Below is a small trained network, with its code and all its weights. Each question gives an input and a class and asks what happens when units are switched off, that is, made to give their printed mean instead of their output.

import numpy as np


def w(rows, s, z=0):
    codes = np.array(rows[::2]) - 128.0
    scale = np.full(codes.shape[1], s)
    scale[-1] = z or s
    return codes * scale


def f(y):
    return y / 2 * (1 + np.tanh(0.7978845608 * (y + 0.044715 * y**3)))


def log_softmax(a):
    a = a - a.max(-1, keepdims=True)
    return a - np.log(np.exp(a).sum(-1, keepdims=True))


def net(x, mask):
    res = np.array(x, float).reshape(1, 6) / 4 @ E
    y = f(res @ A[0][:, :-1].T + A[0][:, -1])
    res = res + np.where(mask, y, B[0][:, -1]) @ B[0][:, :-1]
    return log_softmax(res[-1] @ U[:, :-1].T + U[:, -1])


A, B = {}, {}
E = w([
[148,25,168,165,103,172,81],'x0',
[141,187,130,78,90,139,80],'x1',
[233,96,70,69,162,166,152],'x2',
[132,192,124,192,94,56,155],'x3',
[153,120,244,92,148,150,209],'x4',
[88,88,83,120,97,107,204],'x5',
],0.011)
A[0] = w([
[134,148,90,113,131,149,66,218],'neuron 0',
[46,133,160,178,99,136,125,233],'neuron 1',
[116,171,145,115,103,157,195,156],'neuron 2',
[107,160,114,143,94,137,116,247],'neuron 3',
[157,140,90,87,178,155,189,212],'neuron 4',
[168,152,147,77,158,141,164,160],'neuron 5',
[99,192,129,107,121,151,186,145],'neuron 6',
[170,156,5,89,156,107,121,195],'neuron 7',
[216,90,133,144,152,130,91,217],'neuron 8',
[79,109,198,121,160,135,92,254],'neuron 9',
[74,147,165,165,131,81,89,192],'neuron 10',
[148,78,90,146,176,195,157,235],'neuron 11',
[210,143,116,71,99,121,90,221],'neuron 12',
[89,142,133,112,138,148,58,134],'neuron 13',
[148,74,113,128,159,155,202,233],'neuron 14',
[122,149,153,134,77,118,225,238],'neuron 15',
[143,52,176,139,135,154,124,187],'neuron 16',
[144,137,89,145,114,94,183,177],'neuron 17',
[75,159,90,116,125,178,60,221],'neuron 18',
],0.012,0.0039)
B[0] = w([
[123,134,139,67,218,194,140,204],'neuron 0',
[43,173,189,189,99,106,155,248],'neuron 1',
[160,139,163,85,55,43,158,190],'neuron 2',
[59,248,134,110,226,92,90,196],'neuron 3',
[177,99,93,120,112,128,167,217],'neuron 4',
[176,120,151,121,90,130,116,205],'neuron 5',
[142,188,160,62,114,90,114,198],'neuron 6',
[157,146,62,143,195,117,159,249],'neuron 7',
[128,116,124,162,43,236,94,210],'neuron 8',
[45,106,193,63,67,133,74,227],'neuron 9',
[1,244,158,167,153,170,47,240],'neuron 10',
[142,28,50,161,94,191,193,225],'neuron 11',
[234,166,164,133,194,166,92,212],'neuron 12',
[117,98,171,85,164,133,96,186],'neuron 13',
[100,38,90,103,35,90,201,230],'neuron 14',
[135,190,140,110,37,37,138,232],'neuron 15',
[63,94,162,76,90,194,148,227],'neuron 16',
[127,129,49,97,84,61,101,184],'neuron 17',
[118,132,172,62,222,107,135,221],'neuron 18',
],0.0074,0.011)
U = w([
[255,183,146,196,147,223,71,152],'0',
[65,4,149,135,86,173,212,142],'1',
[210,169,167,94,48,50,158,132],'2',
[119,177,86,98,222,108,163,171],'3',
[152,115,207,106,164,130,35,30],'4',
[240,91,87,204,155,137,173,2],'5',
[98,99,40,229,88,53,159,175],'6',
[13,222,232,215,126,110,86,143],'7',
],0.007,0.002)

Each question gives the input, the list of numbers given to net, and the class t.
The units are the neurons (one row each of A and B). Each row of codes is followed by its name. A weight is (code - 128) times the scale printed after its matrix; where a second scale follows, it is the last column's (A, B and U).
mask holds one flag per neuron, in row order. A switched-off neuron (its flag False) gives its mean, the last column of its row in B, instead of its output. The means were averaged over made-up inputs and are rounded, as every weight is.
A unit's drop is (log p(t) with every unit on - log p(t) with that unit switched off) / (log p(t) with every unit on - log p(t) with every unit switched off).
The circuit of an input: a set's keep is (log p(t) with only the set's units on - log p(t) with every unit switched off) / (log p(t) with every unit on - log p(t) with every unit switched off). Starting from the 12 units with the biggest drops (on a tie, the unit counted first), units are removed one at a time, each time the one whose removal leaves the highest keep (on an exact tie, the one counted first), for as long as the keep stays at least 0.8.
units of the circuit, in order: the units of the circuit, biggest drop first
unit that matters most: the unit with the biggest drop
k most important neurons: the k neurons with the biggest drops, biggest first
drop when u is switched off: that unit's drop, to one decimal
input [1,-1,1,-6,3,-8], class 1: units of the circuit, in order	[neuron 16; neuron 11]
input [-6,0,-5,-7,-7,3], class 3: units of the circuit, in order	[neuron 7; neuron 18]
input [6,-4,-4,-1,7,-6], class 1: unit that matters most	neuron 16
input [-4,8,-2,2,-5,5], class 3: units of the circuit, in order	[neuron 7; neuron 18]
input [-8,7,-3,-8,6,-3], class 2: 2 most important neurons	[neuron 2; neuron 10]
input [5,-2,8,4,-4,2], class 5: units of the circuit, in order	[neuron 7; neuron 9; neuron 10]
input [8,2,7,-2,-7,1], class 0: 3 most important neurons	[neuron 12; neuron 8; neuron 0]
input [5,3,6,0,4,-2], class 1: 3 most important neurons	[neuron 16; neuron 14; neuron 11]
input [7,-1,6,-8,-8,-4], class 1: 2 most important neurons	[neuron 11; neuron 16]
input [-2,2,2,-5,-6,-6], class 0: 2 most important neurons	[neuron 12; neuron 8]
input [-1,8,-1,2,5,-7], class 4: 2 most important neurons	[neuron 1; neuron 12]
input [-1,6,6,1,1,4], class 5: 2 most important neurons	[neuron 7; neuron 9]
input [-3,-3,7,8,-3,-6], class 0: drop when neuron 12 is switched off	0.3
input [-1,8,3,-5,0,-5], class 0: units of the circuit, in order	[neuron 12]
input [-4,-6,3,-5,3,-5], class 1: drop when neuron 6 is switched off	0.0
input [2,0,6,0,-6,-4], class 0: drop when neuron 14 is switched off	0.1
input [4,3,4,2,1,2], class 5: drop when neuron 12 is switched off	0.2
